The symbols move the units like this.
NM: n>GZ, s>NL, f>HJ
NF: n>CZ, s>BN, f>GZ
TT: n>NL, s>GZ, f>BN
HC: n>QQ, s>TJ, f>QG
CD: n>BN, s>CZ, f>PZ
BN: n>TT, s>NF, f>CD
TL: n>LM, s>SQ, f>JQ
TB: n>MN, s>GH, f>DN
DL: n>PM, s>QB, f>PQ
NS: n>GH, s>MN, f>FC
GG: n>QL, s>LH, f>PM
LM: n>RC, s>GB, f>TL
MN: n>RJ, s>NS, f>TB
HN: n>FC, s>LC, f>HT
GB: n>SQ, s>LM, f>LZ
LC: n>PQ, s>HN, f>RJ
HT: n>HN, s>PQ, f>QB
QQ: n>PZ, s>MR, f>HC
PM: n>GG, s>RT, f>DL
MR: n>TJ, s>QQ, f>RH
LZ: n>GB, s>RC, f>RG
HF: n>HJ, s>DN, f>GH
RG: n>LZ, s>SD, f>QL
QL: n>RG, s>FS, f>GG
SD: n>FS, s>RG, f>RC
JQ: n>TL, s>CT, f>PB
PQ: n>DL, s>HT, f>LC
NL: n>SB, s>NM, f>TT
HQ: n>QG, s>PB, f>CT
GS: n>PB, s>QG, f>TJ
QB: n>HT, s>DL, f>RT
RC: n>SD, s>LZ, f>LM
RJ: n>LC, s>FC, f>MN
SQ: n>CT, s>TL, f>GB
GH: n>HF, s>TB, f>NS
GZ: n>NF, s>TT, f>NM
DN: n>TB, s>HF, f>SB
FS: n>LH, s>QL, f>SD
PB: n>JQ, s>HQ, f>GS
RH: n>MR, s>PZ, f>CZ
HJ: n>NM, s>SB, f>HF
CZ: n>RH, s>CD, f>NF
SB: n>DN, s>HJ, f>NL
PZ: n>CD, s>RH, f>QQ
TJ: n>GS, s>HC, f>MR
CT: n>HQ, s>JQ, f>SQ
FC: n>NS, s>RJ, f>HN
LH: n>RT, s>GG, f>FS
QG: n>HC, s>GS, f>HQ
RT: n>QB, s>PM, f>LH

In the rows, 550 stands for zero.

The rows follow the links: the fewer symbols apart two units are, the more alike their rows tend to be.

Each row is also shifted at random along 9 hidden directions that mean nothing.

Known rows, each with its unit:
[171,505,552,475,647,576,522,479,401,561,518,764,390,452,356,404,554,662,626,470,528,634,432,546,671,566,376,674,683,531,580,452,755,608,572,606,523,620,568] -> LZ
[653,589,548,447,485,574,536,592,498,783,446,611,627,459,727,656,581,401,519,457,542,660,721,595,353,590,564,632,452,582,493,467,350,379,533,749,637,478,691] -> GB
[768,645,482,535,429,462,550,602,695,702,522,483,647,549,574,518,472,437,690,497,385,507,614,437,593,588,562,570,602,435,472,587,485,690,399,451,626,431,551] -> SD
[625,537,590,528,456,596,514,559,674,745,486,473,555,637,595,502,474,416,642,497,400,627,580,456,699,493,564,510,581,492,566,599,444,708,512,487,697,472,498] -> LC
[292,469,697,509,636,680,459,581,561,513,526,559,579,623,534,610,580,554,530,528,725,615,534,614,378,528,760,565,391,483,639,675,294,402,515,548,567,445,412] -> RJ
[422,446,576,583,560,580,618,536,430,700,602,402,591,651,609,644,421,597,572,482,391,688,552,516,700,595,755,494,599,503,518,626,584,577,638,565,464,645,679] -> CZ
[1040,697,618,437,571,548,587,605,566,517,600,494,715,776,692,644,525,554,727,618,442,473,539,601,364,710,930,505,497,465,452,861,378,419,489,499,433,563,497] -> TT
[581,567,517,467,569,642,526,690,452,589,600,585,510,371,473,482,643,467,602,349,364,689,558,683,600,526,377,644,495,444,434,421,646,580,598,658,632,487,596] -> NS
[869,535,513,598,659,560,685,669,569,164,482,509,529,451,493,578,765,769,536,538,589,453,545,784,319,383,357,346,355,602,517,396,560,480,609,799,358,668,541] -> HJ
[558,610,582,550,648,532,528,308,609,348,365,897,464,623,619,492,607,530,481,714,775,465,461,521,389,556,247,637,639,831,763,460,571,494,581,452,582,720,372] -> SQ
[390,520,500,505,478,584,558,632,395,703,616,508,487,479,370,598,565,573,599,399,474,716,506,416,738,583,679,592,575,459,563,541,600,649,569,527,571,534,628] -> QB
[730,553,536,550,465,639,561,562,565,635,512,520,575,517,737,635,611,313,443,486,454,681,638,581,562,514,407,586,496,655,530,472,515,565,662,555,726,575,565] -> GH
[607,555,605,546,605,663,511,539,617,526,462,673,587,515,570,517,586,387,617,531,528,597,525,674,480,528,223,661,612,564,592,458,464,567,538,473,684,465,443] -> HF
[641,621,536,689,577,431,431,520,792,331,509,674,568,611,365,416,572,696,471,780,852,198,509,550,457,407,264,434,617,662,828,377,468,466,303,523,471,419,495] -> JQ
[404,528,580,602,527,486,471,539,599,571,551,580,561,534,557,528,497,586,453,457,613,579,576,455,550,509,596,561,484,520,622,479,548,558,519,538,552,571,540] -> TL
[723,576,568,618,614,481,568,617,596,429,552,657,603,360,516,556,665,633,679,615,713,399,510,645,298,567,339,627,536,518,525,358,479,485,514,551,522,502,519] -> CD
[692,604,518,577,487,536,519,537,594,641,482,609,639,575,572,592,499,496,476,460,511,619,627,525,542,518,405,555,581,582,674,423,469,543,444,569,545,515,646] -> CT
[573,586,593,634,546,517,532,453,638,533,534,535,614,608,559,576,425,579,509,667,711,541,588,553,498,575,642,591,619,490,574,693,450,550,452,407,463,490,505] -> QQ

From each start, follow one symbol. Which unit do you reach?
Answer with the unit's name.
start [503,525,686,491,746,570,576,500,498,415,499,686,537,638,534,543,552,760,707,619,662,499,434,649,362,596,637,533,557,542,587,635,490,412,551,613,368,646,492]
n MR
start [703,634,537,476,645,453,484,692,585,448,596,650,532,387,458,327,614,722,654,571,534,327,553,751,394,516,405,531,493,455,407,381,657,426,450,810,442,466,628]
s QG
start [542,517,579,627,521,527,560,494,537,591,595,525,565,470,700,682,575,494,455,714,817,500,595,509,404,609,641,625,519,623,530,553,464,440,652,478,617,553,547]
f CD
start [671,598,547,565,606,507,624,570,513,445,622,522,593,575,541,518,472,645,685,427,323,601,474,550,621,642,634,578,601,407,422,631,748,699,588,442,411,696,523]
s RH
start [666,585,434,472,584,495,700,538,453,381,520,503,468,612,551,562,633,717,540,567,425,481,527,576,583,538,632,365,511,683,478,611,731,538,606,735,380,755,618]
s SD
start [329,428,740,551,575,657,425,701,433,651,619,525,538,528,295,662,602,809,533,438,866,672,534,552,430,429,884,479,366,349,778,543,209,351,459,703,441,377,622]
n TB
start [376,447,629,555,451,549,449,708,430,915,619,454,650,482,545,660,455,627,526,165,440,823,663,414,632,496,803,530,407,335,642,384,412,510,532,730,530,510,809]
f GS
start [345,478,580,559,603,648,457,717,459,491,711,521,609,551,483,578,626,513,525,327,413,596,460,589,608,565,556,567,438,485,596,448,603,494,630,536,609,540,540]
f DN
start [708,622,457,559,456,512,587,582,628,595,554,460,680,624,594,675,571,398,575,618,533,437,607,481,494,647,632,552,572,571,541,664,384,525,441,424,621,409,543]
s GG
start [829,590,622,519,511,565,472,678,555,716,609,568,674,600,484,584,554,543,759,461,472,538,498,508,516,593,593,572,573,412,634,501,351,522,452,511,578,418,597]
s NM
start [367,394,594,677,561,544,638,395,504,576,513,488,405,531,572,575,490,694,448,711,753,598,538,480,660,443,557,469,630,664,623,538,631,620,698,560,494,705,587]
s BN
start [517,531,495,526,641,603,575,626,638,342,527,568,614,518,630,521,689,390,645,497,366,411,501,696,417,599,306,580,498,609,432,479,577,540,600,525,677,536,406]
n DL
start [573,596,618,447,710,553,534,504,523,457,558,694,609,641,721,503,557,515,695,586,436,445,478,693,375,721,554,647,568,571,429,628,605,405,620,550,524,650,475]
s QQ
start [744,590,631,498,474,583,467,623,554,751,621,464,610,629,610,630,524,503,548,629,673,552,620,531,471,566,842,535,475,474,573,687,290,398,491,570,591,386,599]
f NL
start [616,565,521,468,406,555,576,605,610,925,444,395,569,472,554,568,492,483,640,698,643,535,769,597,474,496,689,503,567,449,419,653,224,475,352,757,616,205,713]
n QL
start [746,624,482,504,554,449,652,522,601,361,502,608,490,506,625,532,646,577,639,565,507,452,496,459,466,601,546,546,491,637,436,580,656,641,618,497,550,733,409]
f SD
start [600,642,463,477,466,597,514,516,544,632,610,511,476,512,623,470,551,295,397,730,554,534,634,641,647,587,508,655,607,619,396,667,642,520,583,511,717,399,547]
f HN
start [477,512,500,525,455,667,574,701,353,735,661,377,697,694,487,826,559,460,511,252,323,809,560,412,717,639,849,509,485,484,649,628,429,546,549,509,551,519,695]
s PQ
